Below is a small trained network, with its code and all its weights. Each question gives an input and a target symbol and asks what happens when units are switched off, that is, made to give their printed mean instead of their output.

import numpy as np


def w(rows, s, z=0):
    codes = np.array(rows[::2]) - 128.0
    scale = np.full(codes.shape[1], s)
    scale[-1] = z or s
    return codes * scale


def norm(h):
    return h / np.sqrt((h * h).mean(-1, keepdims=True) + 1e-5)


def f(y):
    return np.maximum(y, 0)


def softmax(a):
    e = np.exp(a - a.max(-1, keepdims=True))
    return e / e.sum(-1, keepdims=True)


def log_softmax(a):
    a = a - a.max(-1, keepdims=True)
    return a - np.log(np.exp(a).sum(-1, keepdims=True))


def net(x, mask):
    ids = ['ΓΔΘΛΞΣαβημτφ'.index(c) for c in x.split()]
    T = len(ids)
    res = E[ids] + P[:T]
    r = norm(res)
    for j in range(2):
        rows = slice(4 * j, 4 * j + 4)
        q, k, v = (r @ M[0][rows].T for M in (Q, K, V))
        z = softmax(np.where(np.tri(T) > 0, q @ k.T / 4**0.5, -1e9)) @ v
        o = O[0][rows]
        res = res + np.where(mask[j], z, o[:, -1]) @ o[:, :-1]
    y = f(norm(res) @ A[0][:, :-1].T + A[0][:, -1])
    res = res + np.where(mask[2:18], y, B[0][:, -1]) @ B[0][:, :-1]
    return log_softmax(norm(res)[-1] @ U[:, :-1].T + U[:, -1])


Q, K, V, O, A, B = {}, {}, {}, {}, {}, {}
E = w([
[135,117,117],'Γ',
[227,118,91],'Δ',
[113,77,63],'Θ',
[125,96,68],'Λ',
[134,125,94],'Ξ',
[135,127,115],'Σ',
[132,130,99],'α',
[153,198,154],'β',
[128,105,169],'η',
[158,74,8],'μ',
[95,117,116],'τ',
[164,87,147],'φ',
],0.011)
P = w([
[93,52,89],'0',
[116,253,110],'1',
[97,79,109],'2',
[102,97,105],'3',
[105,108,110],'4',
[110,116,113],'5',
[113,124,114],'6',
[117,146,119],'7',
[120,152,148],'8',
[117,155,123],'9',
[117,159,126],'10',
[117,156,130],'11',
[116,156,128],'12',
[118,141,152],'13',
],0.0079)
Q[0] = w([
[161,120,134],'H1',
[95,136,79],'H1',
[67,115,96],'H1',
[125,116,71],'H1',
[100,140,106],'H2',
[145,121,166],'H2',
[98,129,6],'H2',
[81,125,120],'H2',
],0.017)
K[0] = w([
[157,99,132],'H1',
[72,158,176],'H1',
[41,140,136],'H1',
[70,115,195],'H1',
[184,139,116],'H2',
[71,132,149],'H2',
[251,91,72],'H2',
[200,136,135],'H2',
],0.012)
V[0] = w([
[141,128,135],'H1',
[71,127,179],'H1',
[78,133,140],'H1',
[254,102,152],'H1',
[202,124,112],'H2',
[39,131,129],'H2',
[144,141,92],'H2',
[105,147,88],'H2',
],0.018)
O[0] = w([
[111,125,129,107],'H1',
[104,211,160,157],'H1',
[141,190,137,169],'H1',
[48,3,140,3],'H1',
[127,100,34,125],'H2',
[150,156,240,165],'H2',
[167,92,113,156],'H2',
[182,97,169,172],'H2',
],0.016,0.0047)
A[0] = w([
[125,135,146,69],'N1',
[48,139,162,154],'N2',
[64,157,253,159],'N3',
[135,64,208,194],'N4',
[117,76,124,179],'N5',
[94,145,149,29],'N6',
[124,103,119,136],'N7',
[194,194,151,176],'N8',
[116,73,117,199],'N9',
[168,61,136,152],'N10',
[124,108,121,137],'N11',
[159,100,111,1],'N12',
[101,2,252,202],'N13',
[146,111,111,34],'N14',
[120,86,74,119],'N15',
[101,31,154,218],'N16',
],0.0085,0.0021)
B[0] = w([
[122,136,127,134],'N1',
[87,70,142,148],'N2',
[79,122,66,216],'N3',
[166,190,94,168],'N4',
[130,166,86,140],'N5',
[111,106,148,133],'N6',
[126,152,117,133],'N7',
[51,40,135,254],'N8',
[116,164,79,142],'N9',
[137,179,136,146],'N10',
[126,148,118,132],'N11',
[94,91,131,131],'N12',
[132,193,5,176],'N13',
[109,115,121,130],'N14',
[115,182,100,144],'N15',
[119,166,39,151],'N16',
],0.02,0.0074)
U = w([
[133,107,93,45],'Γ',
[135,127,112,3],'Δ',
[134,107,125,23],'Θ',
[163,113,100,77],'Λ',
[173,90,127,113],'Ξ',
[153,88,136,101],'Σ',
[175,86,164,229],'α',
[134,99,143,108],'β',
[7,136,152,204],'η',
[142,77,56,158],'μ',
[165,229,170,163],'τ',
[106,163,68,78],'φ',
],0.011,0.0052)

Each question gives the input, a string of symbols that net reads in full, and the target symbol t.
The units are the heads (4 rows each of Q, K, V and O) and the neurons (one row each of A and B). Each row of codes is followed by its name. A weight is (code - 128) times the scale printed after its matrix; where a second scale follows, it is the last column's (O, A, B and U).
mask holds one flag per unit, heads first, then neurons. A switched-off unit (its flag False) gives its mean, the last column of its rows in O or B, instead of its output. The means were averaged over made-up inputs and are rounded, as every weight is.
A unit's drop is (log p(t) with every unit on - log p(t) with that unit switched off) / (log p(t) with every unit on - log p(t) with every unit switched off).
The circuit of an input: a set's keep is (log p(t) with only the set's units on - log p(t) with every unit switched off) / (log p(t) with every unit on - log p(t) with every unit switched off). Starting from the 12 units with the biggest drops (on a tie, the unit counted first), units are removed one at a time, each time the one whose removal leaves the highest keep (on an exact tie, the one counted first), for as long as the keep stays at least 0.8.
circuit, biggest first: the units of the circuit, biggest drop first
most important unit: the unit with the biggest drop
top k neurons: the k neurons with the biggest drops, biggest first
heads that matter: for each layer, one digit per head in row order, 1 if its drop is at least 0.15 and else 0, layers parted by /
input τ Σ Ξ, target τ: heads that matter -> 10
input α α α η η η α Θ Λ β Γ η β, target η: heads that matter -> 01
input Γ β β α Ξ μ Σ Γ τ α β, target τ: most important unit -> H2
input η η Ξ, target η: heads that matter -> 10
input η η Γ τ α η η Ξ Σ, target η: circuit, biggest first -> (N8 H2)
input η Ξ Γ Σ β α Λ α, target α: circuit, biggest first -> (H2 N3 N13)
input α α Σ, target α: circuit, biggest first -> (H1 H2 N3 N13)
input α Ξ Λ, target α: heads that matter -> 01
input Λ α α, target α: circuit, biggest first -> (H2 H1 N3 N13)
input Ξ β α α α η Λ Σ Γ α Γ, target α: heads that matter -> 01
input Γ Γ Ξ α τ η Λ, target τ: heads that matter -> 10
input μ η Ξ Λ Ξ Θ β η Γ η α η α, target η: heads that matter -> 10
input φ Σ Θ η Γ η η Γ, target η: circuit, biggest first -> (H1 N13)
input η η φ τ α Σ, target τ: circuit, biggest first -> (H1)
input η Θ Σ η α, target η: top 2 neurons -> (N8 N3)
input Γ τ Θ, target τ: circuit, biggest first -> (H1 H2)
input α Ξ α μ η μ η Σ τ η η, target τ: heads that matter -> 01
input η Σ η β, target η: heads that matter -> 00
input η Γ η η Λ, target η: heads that matter -> 10
input Ξ μ τ, target τ: circuit, biggest first -> (H1)
